[-23   8 -16 -48 -36  -9 -28  -8 -41 -16 -10 -17 -12  26 -37]
The entry just left of 26: -12
Give the maximum.
Answer: 26
The entry just right of -41 is -16
The entry just right of -28 -> -8
Give the entry just right of the centre entry.
Answer: -41
